In the rows, zero is written as 128.
Here are made-up nodes, facts about them, and rows of numbers that follow some of those facts. Name the node behind each unnamed row.

Facts:
bapo dutrikis:d skizin:paskabra
bestak dutrikis:a nasin:treplodrul skizin:skofer, trevol stakepar:gruter
betudron dutrikis:b nasin:gruple
bibram dutrikis:d nasin:brutek
borim dutrikis:b
bozusul dutrikis:d nasin:rola
brabi dutrikis:e stakepar:fastes
braru dutrikis:e
brigrel dutrikis:a skizin:pletrol
brobal dutrikis:a nasin:pibo stakepar:stetram, gramiklal
broklelor dutrikis:e nasin:faza
brokoflan dutrikis:a nasin:trimal
brovu dutrikis:a stakepar:roskula
brubrir dutrikis:c skizin:gravem, plopur
brutek dutrikis:b
buflo dutrikis:a nasin:greflezek skizin:brigrel
bukar dutrikis:e skizin:stidel, trimal
daser dutrikis:a nasin:flogror
dekon dutrikis:d nasin:fligre skizin:tusu stakepar:nuti
difo dutrikis:d skizin:tasozi stakepar:skeku, gristugrak
dimetram dutrikis:d nasin:paskabra skizin:tagre
doples dutrikis:a skizin:klobrok stakepar:kule
dotak dutrikis:b nasin:lekluk
drodas dutrikis:a nasin:fludra skizin:paskabra stakepar:rutro, skastulin
drogruk dutrikis:a stakepar:brutek, zelas
dropan dutrikis:c
druvu dutrikis:b nasin:kule
duda dutrikis:e nasin:plerim
dugruk dutrikis:e skizin:fligre, skofer stakepar:zusem
dusi dutrikis:b nasin:stidel skizin:skofer stakepar:veskago, kotri
duste dutrikis:d skizin:skofer
fastes dutrikis:d nasin:brigrel
faza dutrikis:b nasin:motra
fiflan dutrikis:a nasin:drogruk
fikil dutrikis:a nasin:dusi
fisok dutrikis:c nasin:bestak
flatrinu dutrikis:b nasin:skidrel
fleme dutrikis:e
fletror dutrikis:b nasin:borim
fletru dutrikis:a
flibrom dutrikis:d nasin:dimetram stakepar:klisi
fligre dutrikis:a stakepar:rebu, gravem
flofu dutrikis:b skizin:dugruk, pletrol, tasozi stakepar:teklom
flogror dutrikis:a nasin:kudruk
flokli dutrikis:b stakepar:brokoflan
flostim dutrikis:e
flotuze dutrikis:d nasin:bapo
fludra dutrikis:e nasin:brokoflan
fluflanir dutrikis:b nasin:tagre skizin:stetram, skofer, skugik
flutro dutrikis:e nasin:zurar stakepar:brobal
gagrim dutrikis:b nasin:libes skizin:fligre, skofer
gerun dutrikis:d nasin:tunil stakepar:zadris, vibru
gester dutrikis:d stakepar:difo
giklan dutrikis:b
gisi dutrikis:a nasin:lobro stakepar:labol, pibas
goflas dutrikis:b skizin:stetram
gotrek dutrikis:a nasin:lolus
gramiklal dutrikis:e skizin:nuti
grapos dutrikis:c nasin:bozusul
gravem dutrikis:e skizin:zuskatra stakepar:rebu, plimo
greflezek dutrikis:a nasin:flostim stakepar:vibru
grimok dutrikis:d
gristugrak dutrikis:d skizin:fligre stakepar:difo, pifumil, lolum
grolu dutrikis:a nasin:difo
grolukul dutrikis:b nasin:tremi stakepar:ritus
gruple dutrikis:a nasin:fikil
grutas dutrikis:b
gruter dutrikis:a nasin:plopur skizin:tusu stakepar:klina
gudru dutrikis:d nasin:stoflo stakepar:kenok
gugreris dutrikis:e stakepar:plerim
kenok dutrikis:a nasin:stutar
kivus dutrikis:e nasin:klobra skizin:nodu
klamol dutrikis:d nasin:fastes stakepar:gerun
klelen dutrikis:e nasin:flutro
kligrik dutrikis:b nasin:rabil
klina dutrikis:c
klisi dutrikis:a nasin:tofum
klobra dutrikis:b
klobrok dutrikis:c nasin:paketam
kluru dutrikis:b skizin:dugruk, fligre stakepar:plobatrus
kotri dutrikis:a nasin:gudru skizin:skofer
kudres dutrikis:d nasin:drodas skizin:skofer, tradatil stakepar:fligre
kudruk dutrikis:c
kule dutrikis:b
kupone dutrikis:d nasin:tusu skizin:stisol
kuvo dutrikis:e skizin:flibrom, pletrol, duste stakepar:skidrel
labol dutrikis:d skizin:peplek, brigrel
ladram dutrikis:a
lafoflo dutrikis:a skizin:zuskatra
lekluk dutrikis:b stakepar:munok
lemuke dutrikis:b skizin:plerim
libes dutrikis:d nasin:skastulin skizin:stutar stakepar:stetram
libo dutrikis:b
lilir dutrikis:b nasin:brovu
listapa dutrikis:b
lobro dutrikis:a nasin:tasozi skizin:zonunel, gotrek, trevol
loflem dutrikis:c nasin:zoso stakepar:plimo
lolum dutrikis:d nasin:pulu skizin:listapa
lolus dutrikis:c nasin:vavu stakepar:flutro
lutom dutrikis:e nasin:sketrotak stakepar:flostim
mapimu dutrikis:b nasin:tibir
mazam dutrikis:e nasin:skulok stakepar:nuti
menugal dutrikis:e nasin:pakabun
miskobun dutrikis:c nasin:nusta
mistas dutrikis:e nasin:kivus stakepar:plerim
morudun dutrikis:a nasin:pegok stakepar:zoso
motra dutrikis:b stakepar:plobatrus
muklere dutrikis:c nasin:loflem skizin:klobrok
munok dutrikis:a nasin:dekon skizin:lemuke, tasozi
nadrok dutrikis:b nasin:zelas stakepar:brigrel
napudris dutrikis:a
nikubrer dutrikis:a nasin:skubogik
nodu dutrikis:c nasin:sigram skizin:goflas, subatis, brigrel
nusta dutrikis:d skizin:stegre, stidel
nuti dutrikis:d nasin:klelen skizin:kotri
pakabun dutrikis:b
paketam dutrikis:c nasin:nodu skizin:klobrok, skofer stakepar:buflo
paskabra dutrikis:b nasin:rebu
pegok dutrikis:a
peplek dutrikis:a skizin:kluru, skubogik
pibas dutrikis:c nasin:lafoflo stakepar:dusi, veskago
pibo dutrikis:d nasin:rakla skizin:nuti, kluru, plerim
pifumil dutrikis:c stakepar:gester
plare dutrikis:b
plerim dutrikis:b nasin:mapimu skizin:dugruk, brokoflan, tasozi
plesku dutrikis:c stakepar:bukar
pletrol dutrikis:e nasin:bukar skizin:fligre, skofer
plimo dutrikis:e nasin:brobal skizin:lemuke, listapa, gristugrak stakepar:rebu
pliti dutrikis:e skizin:trevol stakepar:posis, trimal
plobatrus dutrikis:b skizin:skofer
plopur dutrikis:b skizin:dugruk
pludin dutrikis:b
posis dutrikis:d nasin:gerun skizin:kluru, listapa
pulu dutrikis:b stakepar:grolu, skugik
rabil dutrikis:e nasin:grapos
rakla dutrikis:d nasin:fisok
rarel dutrikis:b nasin:daser skizin:paketam stakepar:rabil
rebu dutrikis:b nasin:kudres skizin:tregrun, duste stakepar:fligre
restem dutrikis:d nasin:posis skizin:gravem
ritus dutrikis:b nasin:fleme
rodris dutrikis:d nasin:teklom skizin:kupone stakepar:tofum
rola dutrikis:a nasin:trevol
roskula dutrikis:c nasin:betudron
rusa dutrikis:d nasin:skekem
rutro dutrikis:e nasin:trulakur skizin:subatis, stetram, fligre, fluflanir
sevaku dutrikis:d skizin:paskabra stakepar:gristugrak
sigram dutrikis:d nasin:dropan skizin:viflage, brokoflan, venir
skastulin dutrikis:a skizin:tasozi
skekem dutrikis:c nasin:muklere skizin:dugruk
skeku dutrikis:e skizin:fligre, duste stakepar:gester
sketrotak dutrikis:a nasin:klina stakepar:tibir
skidrel dutrikis:a
skidu dutrikis:c nasin:subatis stakepar:brovu, klina
skilor dutrikis:d skizin:dugruk, brigrel, sevaku
skofer dutrikis:d nasin:nadrok stakepar:gotrek
skoskoni dutrikis:a skizin:dugruk, gristugrak
skubogik dutrikis:b nasin:pludin skizin:fligre
skugik dutrikis:e skizin:dugruk, fligre, tasozi, gristugrak
skulok dutrikis:a
stagral dutrikis:b
stako dutrikis:d nasin:tagro stakepar:flatrinu
stegre dutrikis:d skizin:gagrim, stidel
stetram dutrikis:d nasin:broklelor skizin:fligre, skofer, bozusul stakepar:gramiklal
stezo dutrikis:a stakepar:stisol
stidel dutrikis:e skizin:fligre
stisol dutrikis:a skizin:gravem, fligre stakepar:dimetram, kuvo
stoflo dutrikis:a stakepar:zesi
stogris dutrikis:d stakepar:rusa
stusaske dutrikis:e
stutar dutrikis:d skizin:voklur, bapo
subatis dutrikis:d
suske dutrikis:e nasin:grutas
sutulon dutrikis:b nasin:voklur stakepar:gugreris
tagre dutrikis:a
tagro dutrikis:d nasin:vadru skizin:peplek, tregrun stakepar:stisol
tasozi dutrikis:b
teklom dutrikis:b nasin:nikubrer
tibir dutrikis:d
tival dutrikis:d nasin:brabi stakepar:vuvu, muklere
tobok dutrikis:b nasin:tradatil stakepar:lafoflo, fisok
tofum dutrikis:d
tokluki dutrikis:b skizin:fligre
tradatil dutrikis:a skizin:listapa
trebuvol dutrikis:e
tregrun dutrikis:e skizin:zuskatra, listapa stakepar:treplodrul
treme dutrikis:e
tremi dutrikis:d nasin:stusaske skizin:kivus
treplodrul dutrikis:b skizin:brabi, fligre
trevol dutrikis:c skizin:fligre stakepar:skekem
trimal dutrikis:a skizin:klobrok stakepar:flatrinu
trufi dutrikis:e
trulakur dutrikis:b nasin:labol skizin:listapa
tunil dutrikis:c nasin:skilor
tusu dutrikis:a skizin:skofer stakepar:dugruk
vadru dutrikis:c nasin:lilir
vaneto dutrikis:b skizin:gramiklal
vastek dutrikis:d nasin:gristugrak stakepar:stetram, libes
vavu dutrikis:b nasin:ritus
venir dutrikis:e nasin:kluru skizin:klobrok, fastes
veri dutrikis:d nasin:bibram skizin:dugruk, dekon
veskago dutrikis:b nasin:restem stakepar:kotri
vibru dutrikis:a nasin:tregrun skizin:skofer stakepar:nikubrer, greflezek
viflage dutrikis:b nasin:sevaku stakepar:votor
voklur dutrikis:e nasin:buflo skizin:stetram, gravem stakepar:fludra
voluskol dutrikis:e nasin:rodris
votor dutrikis:e
vuvu dutrikis:e nasin:flotuze stakepar:brubrir
zadris dutrikis:a nasin:munok stakepar:klamol
zelas dutrikis:b stakepar:flokli
zesi dutrikis:b skizin:gravem, bozusul, tasozi
zonunel dutrikis:b stakepar:dropan, pegok, vadru
zoso dutrikis:a
zovipok dutrikis:a
zurar dutrikis:a skizin:stezo, duste, gristugrak stakepar:betudron
zusem dutrikis:c stakepar:doples
zuskatra dutrikis:c skizin:fligre

Known rows:
[131 123 122 129 122 118 129 121 132 134 122 123 121 165 127 117 124 135
 117 118 124 125 125 124 123 115 123 116 142 109 129 125 126 127 129 141
 141 119 117 128 142 132 125 122 117 164 125 129 131] -> zonunel
[124 131 124 140 128 133 130 144 124 131 121 142 121 142 132 118 123 159
 138 119 121 118 124 124 124 114 120 117 143 120 140 125 124 124 127 129
 127 121 120 122 136 122 134 133 117 136 132 132 128] -> brabi
[121 123 122 119 126 126 122 126 118 136 124 126 120 138 127 115 120 120
 115 119 132 153 132 131 124 115 123 118 126 113 122 134 123 125 129 113
 139 118 126 125 128 119 124 117 114 138 128 140 129] -> stako
[122 138 123 124 126 132 124 110 116 122 121 141 122 117 129 115 122 119
 120 133 127 120 126 113 124 126 131 118 128 110 123 142 124 125 130 124
 128 121 125 122 119 119 124 121 140 135 129 129 145] -> voklur
[134 125 135 120 143 118 120 118 118 137 132 125 122 125 127 126 123 122
 116 120 129 168 126 133 124 119 121 121 126 112 123 129 128 125 130 119
 149 120 125 137 137 118 126 115 117 147 129 129 129] -> zadris
[122 124 121 126 125 122 124 124 119 138 121 133 120 135 127 116 121 125
 118 116 135 122 124 123 124 115 119 118 125 126 123 126 125 123 129 114
 136 120 159 127 126 121 126 119 117 138 129 130 130] -> stogris
[121 134 149 134 193 117 144 111 118 123 122 124 134 120 140 115 123 120
 116 141 124 118 145 133 123 150 129 116 131 112 122 144 126 165 146 123
 126 140 138 121 146 121 125 122 140 133 131 127 129] -> dusi
[123 123 122 124 125 119 120 125 133 140 124 127 122 134 128 115 130 118
 117 120 124 143 125 132 123 117 124 117 127 125 122 126 125 126 129 127
 139 119 117 131 118 122 131 120 117 140 129 129 130] -> greflezek
[122 123 121 118 124 124 125 130 119 128 123 125 120 144 127 116 121 120
 116 118 127 155 125 129 124 117 125 117 127 111 124 135 123 124 130 128
 142 119 117 126 139 120 123 120 116 147 126 136 129] -> viflage
[122 129 121 143 122 122 120 137 137 142 121 134 122 132 132 122 136 138
 133 118 123 120 126 133 123 114 125 116 134 143 127 125 126 126 128 124
 128 120 132 124 119 127 133 124 119 137 133 129 129] -> skulok
[122 145 127 123 127 122 120 128 146 138 122 129 131 133 131 115 132 123
 129 119 122 121 125 125 124 116 120 118 132 160 131 126 124 125 128 137
 131 122 115 128 117 124 152 130 119 137 131 128 130] -> pludin
[124 127 129 120 125 120 120 125 123 138 128 125 122 131 128 121 123 121
 120 118 125 130 125 130 123 115 123 120 127 131 124 126 124 125 131 125
 137 121 122 126 123 120 124 117 119 138 131 128 131] -> stagral
[123 129 121 122 122 120 120 133 127 141 127 126 122 135 127 117 126 121
 118 118 122 137 130 137 125 117 123 117 127 131 123 126 124 128 128 122
 134 120 124 126 117 122 126 120 117 137 131 128 130] -> daser
[123 127 128 127 125 121 121 130 124 139 126 127 121 130 128 121 124 122
 119 119 123 135 126 135 124 114 123 118 128 124 124 126 125 127 128 124
 134 120 122 129 120 121 125 117 116 136 131 129 129] -> ladram
[121 130 123 123 122 120 121 132 128 142 127 125 122 137 128 117 123 119
 117 120 122 137 130 138 123 114 122 115 127 128 122 126 123 128 130 122
 135 118 122 127 118 122 125 123 118 136 131 130 130] -> flogror
[128 124 131 119 143 119 121 120 118 134 134 125 121 127 127 124 123 121
 118 117 130 156 128 131 125 117 122 123 126 117 123 133 124 126 130 120
 147 119 118 132 140 120 123 117 117 138 129 129 129] -> dotak
[123 124 132 133 130 119 120 122 118 121 136 143 134 115 127 137 142 122
 126 135 122 121 141 114 127 139 142 129 126 111 123 138 124 124 129 140
 132 146 138 123 118 128 124 117 118 137 128 128 132] -> dimetram
[147 119 122 122 180 117 120 109 117 119 126 165 122 129 127 136 156 121
 117 121 121 121 148 111 133 145 135 140 126 115 125 125 139 124 129 136
 134 119 121 123 116 118 128 143 167 135 130 153 155] -> zuskatra
[122 134 127 139 122 124 121 135 141 141 123 133 124 128 132 122 136 131
 133 121 122 122 124 130 124 114 123 116 130 143 127 126 127 128 128 127
 128 120 129 128 117 123 146 122 118 134 132 127 130] -> tagre
[128 121 122 130 128 123 121 111 119 122 124 128 122 118 128 117 121 120
 126 138 127 122 130 113 124 130 133 123 128 114 122 135 123 125 130 129
 129 129 128 122 120 126 124 119 127 138 130 128 131] -> vaneto
[134 122 128 121 140 122 123 110 116 121 129 127 123 115 127 118 126 118
 118 141 132 142 127 114 125 149 134 129 125 111 122 140 125 123 129 129
 141 131 131 125 123 119 122 114 124 137 127 129 138] -> veri

Which node is each row?
No name comes twice in this set of rows, the named rows included.
[138 123 130 128 166 116 122 115 128 121 122 167 122 157 128 146 179 145
 118 116 120 118 132 114 131 114 120 133 126 153 143 123 161 126 129 142
 136 119 142 135 117 118 172 153 160 137 130 147 133]  fligre
[122 123 125 145 156 118 148 112 120 122 120 125 122 133 128 114 123 119
 116 129 133 119 131 119 124 149 121 115 127 113 122 133 125 136 138 123
 127 120 173 121 144 124 124 121 141 136 126 128 131]  kudres
[122 133 131 132 137 118 143 111 120 122 120 125 128 118 136 115 122 119
 117 128 124 122 128 124 124 145 123 116 128 112 122 141 124 146 132 120
 126 120 140 121 119 120 125 123 149 135 129 128 131]  bestak
[148 123 155 125 145 124 135 110 115 121 124 125 122 113 128 123 124 123
 123 142 135 151 124 113 127 146 132 141 125 110 122 142 137 125 128 127
 145 142 147 137 138 119 144 111 123 139 126 129 131]  kupone
[121 124 122 126 127 118 120 109 131 122 120 137 123 116 127 114 136 123
 117 129 148 121 124 113 123 138 119 118 124 114 122 130 124 120 135 110
 135 117 213 127 118 121 124 117 147 136 125 128 143]  rodris
[123 127 161 130 223 115 138 110 118 122 131 122 139 116 138 130 125 116
 115 156 124 121 155 147 124 178 139 121 127 110 121 152 125 182 160 119
 130 147 136 122 150 120 121 120 119 136 131 127 128]  kotri
[124 137 122 141 122 138 122 111 131 120 120 152 122 115 130 114 124 134
 145 131 127 119 124 112 124 116 130 117 127 112 123 134 122 119 127 129
 127 124 150 121 119 131 124 134 145 134 130 129 146]  tregrun
[128 124 144 118 237 115 138 108 118 119 123 127 123 133 129 123 125 118
 112 131 122 121 156 116 129 164 125 129 125 115 123 135 133 159 146 136
 135 121 117 121 140 118 125 127 158 135 128 137 131]  gagrim
[131 134 131 125 145 117 120 113 133 119 127 164 143 128 131 142 175 119
 126 124 121 118 140 113 129 129 135 138 127 138 127 126 135 124 129 152
 131 134 123 123 115 121 147 164 159 135 130 129 149]  treplodrul
[122 123 139 121 217 116 137 110 116 121 123 127 122 137 128 123 130 118
 115 129 122 120 157 113 130 170 127 124 127 110 122 136 132 149 142 135
 133 122 128 121 139 120 125 121 148 138 126 133 132]  stetram
[152 119 123 135 141 124 120 109 125 135 134 123 130 115 128 116 131 121
 137 155 123 123 130 119 124 137 140 128 138 125 123 126 126 124 130 132
 137 144 115 122 118 128 124 121 130 138 132 129 131]  zesi

Now the same nodes, written a new way:
Known rows:
[139 122 132 136 107 141 202 138 138 171 107 129 144 124 163 152 116 113
 137 164 127 182 114 107 128 141 169] -> brabi
[159 124 126 147  82 122 215 126 141 157  96 140 120 153 166 153 137  97
 136 153 134 170 124 102 135 158 139] -> tival
[146 120 133 151 108 115 214 127 151 139  96 141 118 153 153 140 126  90
 145 158 128 177 125 108 133 144 156] -> vuvu
[154 113 135 151 110 109 207 115 155 136 106 157 125 150 147 138 147  85
 146 141 127 181 114 114 137 152 151] -> rusa
[123 109 149 156 121 144 167 128 143 168  92 150 151 136 167 135 131 120
 151 162 113 178 146 106 134 133 174] -> lemuke
[125 114 144 148 127 144 176 125 148 164  84 149 152 128 164 130 120 119
 139 162 113 177 135 112 131 137 167] -> goflas
[144 119 142 139 126 144 186 137 142 158 101 148 149 124 153 144 117 106
 137 165 123 181 124 113 118 130 174] -> flokli
[151 123 137 153 115 124 203 126 149 134  89 153 124 156 153 142 123  88
 139 164 130 175 135 109 121 135 148] -> faza
[145 125 138 139 112 150 191 138 135 167  96 142 148 129 163 152 113 111
 130 170 127 178 127 108 118 131 166] -> motra
[145 121 131 152 106 115 215 127 150 137  96 141 117 156 155 141 127  89
 146 158 129 179 124 107 133 145 154] -> broklelor
[123  98 163 162  96 126 185  96 148 161 112 113 188 122 202 135 196 120
 137 161 101 220 128  76 136 144 151] -> difo
[111 118 155 137 142 108 212  85 186 153 113 118 199  76 221 148 139 157
 134 184 104 197 104 104 125 170  76] -> gristugrak
[127 102 141 127 128 135 176 105 129 165  90 128 141 137 151 141 113 126
 146 167 121 195 141 112 133 175 191] -> kuvo
[141 119 140 141 124 146 187 134 142 158 102 149 152 127 156 147 115 106
 135 165 124 185 122 112 120 129 173] -> pludin
[134 113 140 139 127 132 192 132 147 155 114 142 149 121 147 138 124 105
 147 154 120 191 108 116 130 134 185] -> flostim
[127 114 128 149 124 142 210 113 146 138  11 131 119 160 150  56 113  96
 105 151 108 186 122 132 159 154 151] -> vibru
[ 99 108 138 176 166 138 177  82 147 175 127 135 124 148 150 141 124 124
 137 119 116 197 110 114 137 112 167] -> gramiklal
[157 114 137 149 109 112 203 117 151 135 106 163 126 151 146 139 144  84
 146 143 127 181 116 119 142 155 150] -> roskula
[116 122 136 165  86 138 190 174 170 180  96 155 153 113 187 124 131 124
 167 155 107 148 120 108 158 124 158] -> gravem
[136 105 143 166 127 119 190 119 153 130  87 148 121 173 162 114 130  96
 161 164 121 183 144 119 152 133 152] -> buflo
[154 113 141 152 130 119 203 127 151 128  98 142 120 161 152 123 122  85
 150 167 128 186 128 123 137 128 152] -> gotrek

Which node is each row?
No name comes twice in this set of rows, the named rows included.
[153 120 137 137  97 140 196 131 134 177 111 140 147 124 164 154 135 111
 132 150 127 182 112 111 135 150 160]  plesku
[149 115 141 137 128 145 189 143 138 160 105 133 145 133 157 132 109 108
 144 171 126 189 121 124 135 127 174]  brovu
[158 110 154 156 124 112 197 126 157 146 103 125 107 130 131  99 116  75
 151 167 124 184 148 115 130 128 144]  brokoflan
[150 119 137 151 121 121 200 128 151 126  90 162 125 156 146 138 122  84
 146 164 129 175 134 115 125 136 156]  veskago
[126 120 132 141 103 143 195 134 140 179  90 128 142 128 173 145 114 127
 141 165 121 174 126 104 138 151 163]  pliti
[142 110 139 157 117 128 196 126 147 142  74 136 118 166 163 111 122  99
 148 168 122 178 144 118 148 140 151]  gruter
[151 119 132 136  98 139 197 132 136 177 110 140 147 125 163 154 134 112
 134 151 127 181 111 108 132 150 164]  stogris
[148 115 144 152 134 117 197 124 157 125  94 162 126 148 141 130 128  82
 147 158 123 179 130 118 121 130 159]  flatrinu
[120 108 143 147 130 130 182 124 153 162 106 143 150 122 156 129 129 118
 155 154 112 186 120 116 139 141 179]  bukar
[115 110 125 139 114 153 199 102 142 171  27 137 151 120 151  73 134 118
  92 124  99 193  96 125 155 171 168]  duste
[120 128 133 127 143 122 203 111 176 171 103 155 163  88 191 153  89 161
 143 169 118 158 105 134 141 181  89]  trevol
[154 118 125 153  93 119 209 116 144 134 105 165 130 162 158 151 137  87
 142 148 132 183 115 112 148 155 140]  grapos
[144 121 159 183  90 111 194 154 190 166  82 148 107  83 129  63 124  69
 155 152 104 147 159  98 135 115 114]  rebu
[130 116 122 157  86 136 212 102 138 152  28 146 121 166 163  92 146 100
 105 132 112 179 122 113 164 175 140]  paketam
[160 121 131 150  85 116 214 123 145 159 100 137 115 142 154 143 136  89
 136 150 132 172 129 101 132 156 135]  flibrom

